Each row has a hidden value; after the row comes its group, the name of the range that the value falls in. Each part has its own.
[ 664  137  157 -255   53  316  -31  -80 -207  -98   26 -445 -179  -41
   22  140 -113 -145  294  355  -66  559  463 -172 -186 -411 -451  149
   28 -110  348   82  -76  470  -25  111  108  692  139 -562  432 -393
 -176  445  128   45 -230 -133  -98  269  143   27]	Q430
[-216   22  162  345   21 -145   37   14  -27  -75 -214  -66   41 -142
  113  -19  -45 -232  -27  143   58  112   19  108  171  -45  -59  117
   55   58 -113 -210  194  117 -200    0  -38  -19  -18   41   91  -92
 -138  127    1  123  -39  157   74 -278 -162   31]	Q381
[  72  339  -52  196   38 -180   23  -23 -276    9 -523 -143   31  -83
 -142   75  102  -18  151  -15  -76   57  -18  180  160 -303 -115   -7
   51  -34  -64   36   80  217  170   34 -172  -95 -179    7  173 -150
   94  198  -29  183  -89 -108  142  -17   23   -3]	Q799
[ -39  -84  201   10   82   40  144   57  -49  275 -277 -457  197  -53
  167 -484  -58 -162   -5 -132 -141   32 -205  119   13  -61  139   98
   91   33 -168   -1  514   17 -194 -156  -74 -118  -16  -92   66 -323
   44  337    4 -131  282  108 -154   92  128  136]	Q719
[ 258 -113    3  -65  205   94  -53   43   45   82 -163 -206  -43  -10
 -135  259  -59  -85  475  342  147  552  130 -215 -479 -700  -90  127
 -189  119 -313  274   37  173 -122  410  312  321  266 -784  186 -345
 -223  109  219    6   13 -324  230   47  221  297]	Q430
[-124  313   94  432  169 -196  160    3   24  222 -132  492  144  181
 -489  -70  -49 -173   -9   57 -360   91 -270  119  135  330   20 -344
  -11 -309 -142 -316  369  250 -342  -61   28 -220 -222  469 -234   34
   37  -81   82 -220  134 -121   25 -276 -181 -147]	Q430
[ -57   57  -18   55   15 -142 -164  138 -141 -144  -97  -29 -299  -64
 -321  156   10  171   64   73  -32   11  -44   42 -124 -199   10 -234
  -89   85  -96  118  -93  201   15  -99   97  119    6  138 -162 -125
 -100   43   78  211 -136   72  295   15   94  139]	Q357
[ 208  -40   38 -144 -118  231  -22  -46   -5 -215  278 -396  -67   76
  147 -169 -107  253  -45 -154  -70 -124  126  130  -51   84 -213  -75
  -62   14  253  266    1  249  126 -310   -6  208 -127 -159   68 -313
  -33  399   28   32  146  256   11  522  420 -112]	Q231
[ 167  194    2   62  277 -221    7   26 -132  236  -58  -94   37  -36
 -125  -24   49 -201  223  122 -111  147  -39  140   13 -124  -76  144
   -1   46   27  -78   59  -26   85    8  113   61  134   65 -116   32
  347  162   31   -3    9  -34 -378  -38 -141   44]	Q357
[-151  132    6  325   21 -106   63   49 -102 -122 -144 -165   76 -121
  156  134  103   50  -82   38  235  -80   -5  153   90    2 -123  117
 -116   77  -55  -35  -38    7   55   12   59  -88 -168  -35  130   13
 -243  205   69  211 -210  144   44  -72 -144  -71]	Q357
[  -7   89  -36  163  141  -84  -24  -32  -59   56   53 -197   12  147
 -194  -93  -22  101   58   64  -76 -126 -139   51 -156  -34   33 -156
  -82  -37  -28   65   51  -17 -134 -173  234   57  -24  117  -41 -160
   24  139   46 -141   25  -82    2  127   43    6]	Q881
[ -77  -90   37  -71    9 -116  -64  172   36   67   75 -206 -162 -175
  -40 -101  257  187   47 -142   68    9 -126   35 -122 -301   95 -113
 -105  272  -91  -55  -70   71  110    7   87   57  176   27 -199  115
    6   94  241  411 -187  228  -40   68  101   83]	Q799
[ -20   81  193  -10   -9 -105   28  147  -21   54   61 -232 -143  -29
   -4 -254  -38  -57 -220   71 -233   48   73  199  177  222 -206  -56
  103   33  329 -407  195  137 -131 -229    8   76   17  349  -31  -85
  102  278 -105  -46  -82  241 -386  -44 -230   21]	Q381
[-389  110   -8  331  -18 -294  -22  -38  -62  -25 -211 -271   16 -224
  118 -128  178  215 -305 -241  242 -290 -167  259  169  -17  109  -71
  -91  154  -72  -63  -49 -135  241 -171 -124 -307 -140  247  -62   83
  -60  242  -19  346 -309  138  -12   35 -138  -19]	Q881
[-215   68  -36  214   -3 -150   -2  187 -100 -198 -212 -155  -31  -54
  126  248   91   29   -6    5  178   51  -15  140  137 -159 -162   94
 -148  232 -139   16  -29  117  168   96   46 -146 -162 -180   66  -25
  -61   25  -21  110  -86  146  182 -111   20  -51]	Q799
[-110   31  -42  231  134 -105    4  124   10   20 -219  -22   42  -13
 -111   27  -67   43  180   14    3  -53 -143   77  -58 -199   87   48
  -85   99 -297  168  160  -24 -122   15   55  -86 -155  -53  -32  -68
 -214   37  151  190  187  144  228 -115   90   90]	Q231
[ -27   14  137  176 -119  116   85  269 -168 -212 -523 -196   12 -231
  346   44   17 -140   84  106  182  172  200  -58  251 -302 -281  233
  102  228 -198 -110  252  177 -171   23 -261   -3 -235 -282  449  -71
 -277  139   83  463   31  425  259 -193 -136  -26]	Q231
[ 181  178   10  -24   64 -107 -110   93  -92   80 -155 -252 -139  107
 -223 -127   38   64   49  171 -191  123   78   26   39 -262 -224 -127
  111  135  142 -236   86   94 -155 -128   65   92   33  174   88 -107
  181  129  -29   27  -43   -1 -130   31 -105   21]	Q381
[ 115  132 -101   53  -37  -22   57  142   94  -47   11   66  -59   27
 -131  -11  107  255  171    7  -38  -72   69   75  -37 -107 -251 -139
  -57  102   16  -40    1   73  -19  -32  -35   30  -91   33   75   38
   12  101  149  351   53  191   24  102  -72  -36]	Q231
[-260  -39   65  343 -189 -201  -90   16  -66 -275   10 -180 -108 -155
   25 -139  181  151  -93  -55  126 -454 -111  166   30   64   42 -161
  -10  151  -90    7  -90   20  -45 -310   58  -48   20  345  -26 -116
  -16  160  104  350  -90  313  273   50   -8  -37]	Q381
[-222  240   -7  180 -333  -17  177  196  -69 -466  138 -199 -126   41
  281  -19  231  270 -304 -193   13 -335   48  267  447  375 -447 -171
  -20  113  360 -313 -125  242  153 -252 -185  -80 -371  294  218   64
   -5  147 -108  194 -245  489    1   42 -218 -376]	Q430
[-245  191  -32  231  119  204  273   58  133 -195  506  177  132  196
  303  186 -118  141 -258 -230   99   92  -15    6  323  431 -256  -91
 -287  -93  228 -209  -28  191   58  -64  -78   20 -570  -54  -59  468
 -377  -68  104    1 -173  387 -166  -35  -83 -553]	Q799
[ -44    9   -9   64   54 -140  -27  154  -54  -21  -70 -334 -109 -120
   36   29   94   92   82  179   90  -23   45  120  -98 -254  -79  137
  -13  200   33 -102  -38  -59  -83   37  182  156  117   18   97  -61
 -169  220   60  246 -186  167  -91 -106 -154  200]	Q719
[ 587  393   -9  215  200  274   22 -259 -203 -115  -37  328  109  210
 -276  402 -336 -178  333  503 -113  514  452 -176  -45  -72 -537  -41
   23 -424  182   31   59  477 -299   10   35  468 -239 -249  333 -167
 -209  174   91  -86   29 -246  141   93   -8 -225]	Q381
[ 157  117  209  123 -214  147   -8   14   40 -386 -324  -90  -84   -6
   83  170 -286 -106 -111   93  -24  384  313  168  243   70 -519   78
  -54   11   19  196  185  551   76   53 -236  -84 -330 -510  305 -587
 -288  297  -89  -53  196   61  419  113  265  -92]	Q231
[ -77  123 -105  360  -20  -51 -158 -209   36 -227 -147   67  121  -11
   87  330   26  232 -178   68  409  196  255   61  124 -234 -328  -54
 -150  157  -73  -22 -149  162  161   43  -56 -181 -201 -236  110   81
 -154  118   -8  282 -202  -54  263  152   93 -214]	Q757
[ 129  442   -8  241  334 -104   20   77 -215  190 -216 -252   30  230
 -203 -110 -129  -60  -55   59 -147  -14 -126  -66  165   44 -137  -74
  -81  -56   70  -56  116 -172  -83 -234   69 -115 -413  158  134   32
   52   56   18 -224  -57 -116 -238    1 -321 -269]	Q881
[  11  110   56  351  204  112  112 -169   32   80   49   61  255  165
    9  -31 -174 -135   52  181  -44  176   62  -88   27  -10  -86  -14
    8 -213    6 -212  254  127 -403  -47   98  154 -173  -16  153   41
 -225  106   95  -99   53  -26  -49  -85  -51 -182]	Q231
[ -76  129  -62  175   53 -115   58  133  119 -171   84  181  -46  117
  -81  184 -126    9  114   79  -96   72   30  205  134  113 -263   24
 -104   79    7   -9   46  151   -6   37   12  -30 -176  -14  -79  -31
  -19  -21  -21    5  186  204   62 -140  -23  -61]	Q757
[  97   43   61  -51   37 -103 -171  229    1   -1  -35 -261 -241  -18
  -65 -134   73   96  -29   21    3   68   67  -63   60 -230 -207  -98
  -42  356   36 -117  -30  -29   35 -169   30   -5   12   35  -11   45
  194   42   98  246  -53  220 -117  103 -105  -73]	Q757
[ 234  333 -238  324  296 -187   47   34  187   78   -5  -10   50  400
 -519   85  -58   95  569  264 -202 -147 -234    4 -286 -266  -79   -9
 -187   15 -224  302  -59 -210 -287  196  400   35 -137 -133  136 -220
 -163 -116  296 -119  284 -264  214 -138  -60  -15]	Q757
[ 166   24  102   47  263 -117 -118 -212 -180  338 -219 -375   82 -158
  -73 -254 -100 -140   81   75  -44  123   47   57 -155 -313  137   78
   72  -74   14   51  198  -36   13 -165   56  135  193    2  -15 -197
  203  435   -9   31  -25 -193 -291  220   85  203]	Q757
[-281   20   59  290   -6  129  261  135   -6 -237   47   27  138    2
  355   58 -136  -76  -40  -26  102  -15   -6   65  232  250 -168   95
  -68  -21  -59  -97  216  126 -191  -90 -130   15 -351  -85  155   53
 -317   54    9   63   85  425   93 -176 -134 -175]	Q719
[-175 -143   91   16   38   39   45  237 -113   31 -258 -258   46 -168
  256    2  106  -54   24   -6  153  232  -40  -10   43 -347   24  145
    5  254 -232 -141  233  133 -109   79  -10    1    6 -205   49   43
 -167   95   81  233  -43  293   48 -136   70  106]	Q430
[ 138  287 -107   91   53 -232  -26  113 -178    9 -367 -267 -139  -48
 -173  -35   74   83  220  135  -93 -110   83  133   40 -311 -219   10
   73  107   76  -28   -7  -67   58  -70  -56   42  -47  120  249 -144
  192  205  -55  244  -71   -9  -60   -5 -259  118]	Q757
[-294   35 -252  391  175 -316   50 -157  250   39 -282   68  186 -125
  -64  259   50  151  349   29  324   62 -131  215 -204 -555  140  172
 -215  161 -475  269  -58 -152  120  452   19 -177   62 -402    5  -55
 -282   52  115  361  -14 -219  325 -195   54  298]	Q381
[-106   40  -97   77   45 -170   27  105  -97  -93 -136 -184 -101 -117
  -10   89   29   91  192   10   87  -98  -34  173 -103 -172  -44   33
 -116  109 -111  210  -38  -20  186  -11   13   36   30 -112   23 -180
   86  178  -44  152  -17   48   76   62  -29  200]	Q881
[ -14   -8  -52   17  -36   34   99   40   56  -54    3 -178  147  137
  146 -117   21   89   81  -96  -28    3  -48  190   65  -26 -195    5
  -23  149  -62   54  191  121   18  -81  -46 -116  -73 -179   37 -191
  205  150  -73  -95  299  145    6  194  204  -50]	Q719
[-248   12   -6  273  -28  -81   45   99  -80 -201  128 -238    5   49
  154  -40   75  108 -118  -13  126 -316  -97  112   48  188  -83  -66
 -112  101    8  -41  -23  -60  -47 -253  165  -37 -125  151   45  -37
    6  112  -16  -22  -53  237   20   57 -106 -132]	Q881
[ 130  278   28   34  276 -215  -48  241 -103   95 -142 -315 -226   40
 -177  -95 -164 -129  146   63 -253    2  -65   70  135 -113  -91  144
  -38  136  106   56   41 -141   54 -105   43   61 -182   91   14  -52
   71   78   42   24   48  142 -248 -139 -212   -4]	Q231
[-501 -104 -164  395  -86  -38  275  159  472 -405  309  579   82   84
   15  346  -77  207  275 -104  126 -109 -245  238  -33  191  -17  -39
 -313   95 -444  240   18  183 -149  292  -13 -122 -248 -224 -220   37
 -573 -262  242  268  337  424  630 -343  168   -1]	Q381
[ -45   23  102 -100  100  -67  -22  261   -7   85   36  -94 -203   81
 -189 -110  -11  -28    8  -57 -245  205 -139  -10   43  -74  -24 -204
  -60  134  -10 -144  164  211  -53  -82   57   34  -16   87 -217  -11
  147  -54   52  -79   45  144  -80  -38   60  -15]	Q799
[-334 -151  339  285 -242 -306 -128  -71 -247  -71 -290 -230  -66 -585
  282 -320  185 -169 -426 -106  160 -227  135  343  267  177   54   -7
  190   72   81 -328  167  156  200 -422 -225 -143  236  501  -92  -98
  355  533 -167  445 -242  344 -168   98 -122  126]	Q231
[  74   87 -406   65  186 -267 -200  -26  130  -78  -66  -32 -149  143
 -464  385  -92  469  394   89  161  -96  -13  163 -502 -438  -85 -129
 -405  171 -266  711 -303 -158  387  158  280  -76   22 -424 -112 -345
   81   73    6   31  148 -411  365  359  284  299]	Q757
[ -62   79   83   46  -45    0   70   31   52   -6  181  179 -146 -155
 -110 -103  102  179 -102 -136   -8   42   13   12   19  106  -75 -353
  -71  -59   94 -215   -5  228   22 -162 -164  113  -18  247 -166  189
  -45  135  169  406 -258  217  -78  108 -141  -76]	Q357
[   7  -18  -43  -16  468   82 -151    3    8  222  110  -34  -59  137
 -188  150 -394   69   -7  102   14  412   69 -222 -210 -281   86  -83
 -228  -32  -32   99  110  -10  -87  -55  193  214 -150 -208 -212  151
 -236   13   59 -116  -35 -106 -134   97  141   41]	Q231
[-610  -78  131  459  151  -60  302  196  211   98  -88  434  279   -5
  102  132 -114 -192 -173   -1   71  276 -243  112  157  284  108    3
 -167  -66 -382 -362  479  164 -372  217   18 -303 -263    6 -210  212
 -466 -140   60 -105   97  213   93 -535 -163   -9]	Q430
[-240 -187  234  238   54  -27  140  -15  -52  229 -324   79  290 -165
   78 -116   58 -352   83   89  -50  358 -112   73   -4 -195  189   48
  137  -82 -346 -326  550  362 -379  140   13  -29  188  -35  -62 -105
  -42  140   50  -16  136   31   77 -269  152  189]	Q799
[-249    8  -85  265  115 -323  -92  -19   41  -25  274 -135  -96  -66
  -81  -47   66  213  -68  -24  116 -404  -97  207 -128  109   87 -101
 -180   92   77   19 -197 -243  139 -232  253    4   85  341 -227   90
  123  171   29  162 -164  111 -177  100 -141   42]	Q757
[  -1  254  -30  244  103 -210   16   45  -71  -40  -87 -210  -99  122
 -188  -19   26  -14   87  127  -65  -98  -68   53   -1  -29 -165 -111
 -102   18   27  -11  -46  -56   -3  -81  149   -6  -69   60  140 -184
  162   80  -27 -137  -87 -156  -28    0 -250  -59]	Q357
[ 520  159  -64 -296   50  -48 -265   98  113  -95   56 -329 -400  115
 -338  302   78  213  239  300   10  529  300  -47 -261 -604 -497  -31
 -198  339  170  142 -372  255  243  321  288  282  238 -553  104 -301
   22  134  132   78 -232 -281   23  241  152   94]	Q430
[  16  250  -89  288   51 -174   57   31  -12 -110    8  187   11   16
 -178  181   -1   99   94  100   10 -128   13  239   22  193 -236  -42
 -128  -44    9   61  -63   48   60  -47   57  -66 -161  133  -35  -38
  -23  132   54  130   17   75   41   -7 -153  -57]	Q719
[-175  190 -263  327  309  -66  -30   97  -61   26  239 -105  102  223
  -74   94  -12  441  -91  -63  187 -431 -214  -28  -84   63   73 -123
 -273   83  -24   85 -161 -390  -91 -281  307  -75 -436  287 -114  414
 -325  -48  206  147 -129  224  -65   71 -130 -265]	Q381
[  68   87   57  176   21  -45   24   43 -183  -21 -183   -6   51  -84
  -47  -39   85  -84  155   -6   23  -26  -64   37    7  -38  -71  -68
  -29   18 -200  110  116  139   17 -150  -36  -46  -39  -10    6 -116
  192  132  110  142  109   92  123  121   39  -62]	Q357
[  24 -265  -57 -246 -101   -7  -27  -27   70 -149  411 -114 -182  -51
  -82  134   28  226  205   23  -26   48  128  254 -450  -54  -94 -163
 -190  -23  131  262 -108  368  279   14  267  352  420 -243 -228 -406
  262  348  -89  -97   50  -67   14  445  458  338]	Q799
[  34  137   61   25  -24 -185  -59  125 -207  -80 -100 -396 -203 -124
  -24 -112  171   -3   60   49 -108 -102  -33  166  108 -184  -68   47
  112  165  142 -135  -63   94   21 -130   40  165   91  250   41  -91
   82  216   33  245 -194  238  -96  -68  -90   58]	Q357
[-525 -196  385  232   99 -117  -18   46 -133  217   10   79   39 -308
  173 -300   10 -266 -535 -196   35  171 -156   16  273  279  306 -212
   50  -25  -65 -570  394  204 -142 -362 -114 -130   40  529 -463  354
   96  104  -11  104 -233  361 -297 -152 -109  -82]	Q430
[   0  -63   13 -155  -14   25  118  199  261   27  171   15 -121   91
 -123 -180   15  123  197 -139 -164  133 -146   45 -104  -68  -89 -210
 -123  168 -136   62  153  161  -33   26  -56   12   60 -178 -156 -141
  117  -12  129   49  249  158   38  110  123   70]	Q881
[  69   94  -67   61   22  -84   -9  107  101 -329  119   38 -239   14
 -144  413 -113   42  287  156   52  187   84  150 -130  -88 -281   75
 -275  107  -65  370 -231  237  212  237  135  168  -16 -428  -21 -300
 -187   52   83   51   24    7  296  -12  124   92]	Q357
